Here is a tiny trained network, its code and every weight. The questions are about switching its units off for an input and a class, where a switched-off unit gives its printed mean instead of its output.

import numpy as np


def w(rows, s, z=0):
    codes = np.array(rows[::2]) - 128.0
    scale = np.full(codes.shape[1], s)
    scale[-1] = z or s
    return codes * scale


def f(y):
    return y / 2 * (1 + np.tanh(0.7978845608 * (y + 0.044715 * y**3)))


def log_softmax(a):
    a = a - a.max(-1, keepdims=True)
    return a - np.log(np.exp(a).sum(-1, keepdims=True))


def net(x, mask):
    res = np.array(x, float).reshape(1, 2) / 4 @ E
    y = f(res @ A[0][:, :-1].T + A[0][:, -1])
    res = res + np.where(mask, y, B[0][:, -1]) @ B[0][:, :-1]
    return log_softmax(res[-1] @ U[:, :-1].T + U[:, -1])


A, B = {}, {}
E = w([
[89,246,159],'x0',
[65,105,255],'x1',
],0.017)
A[0] = w([
[66,169,199,212],'n0',
[96,53,172,177],'n1',
[246,11,117,200],'n2',
[125,68,101,253],'n3',
[119,143,50,189],'n4',
[220,158,96,198],'n5',
[188,88,171,165],'n6',
[92,176,18,169],'n7',
],0.011,0.0039)
B[0] = w([
[139,206,188,237],'n0',
[112,90,163,195],'n1',
[75,143,97,254],'n2',
[61,66,123,188],'n3',
[185,42,98,201],'n4',
[177,39,6,209],'n5',
[100,58,125,163],'n6',
[217,173,104,227],'n7',
],0.011,0.015)
U = w([
[146,103,198,126],'0',
[168,91,89,183],'1',
[6,118,89,163],'2',
[120,123,128,3],'3',
[115,205,165,175],'4',
],0.013,0.0051)

Each question gives the input, the list of numbers given to net, and the class t.
The units are the neurons (one row each of A and B). Each row of codes is followed by its name. A weight is (code - 128) times the scale printed after its matrix; where a second scale follows, it is the last column's (A, B and U).
mask holds one flag per neuron, in row order. A switched-off neuron (its flag False) gives its mean, the last column of its row in B, instead of its output. The means were averaged over made-up inputs and are rounded, as every weight is.
A unit's drop is (log p(t) with every unit on - log p(t) with that unit switched off) / (log p(t) with every unit on - log p(t) with every unit switched off).
The circuit of an input: a set's keep is (log p(t) with only the set's units on - log p(t) with every unit switched off) / (log p(t) with every unit on - log p(t) with every unit switched off). Starting from all 8 units, units are removed one at a time, each time the one whose removal leaves the highest keep (on an exact tie, the one counted first), for as long as the keep stays at least 0.8.
units of the circuit, in order: the units of the circuit, biggest drop first
k most important neurons: the k neurons with the biggest drops, biggest first
drop when u is switched off: that unit's drop, to one decimal
input [-5,7], class 2: units of the circuit, in order	n7, n2
input [1,7], class 4: units of the circuit, in order	n0
input [-6,8], class 2: units of the circuit, in order	n2, n7
input [1,8], class 4: 4 most important neurons	n0, n4, n5, n3
input [-1,2], class 0: 3 most important neurons	n2, n5, n3
input [-6,-2], class 2: drop when n2 is switched off	0.3
input [2,7], class 4: drop when n4 is switched off	0.2
input [2,4], class 4: drop when n4 is switched off	0.1
input [1,1], class 4: 2 most important neurons	n5, n4
input [-5,6], class 2: drop when n2 is switched off	0.1
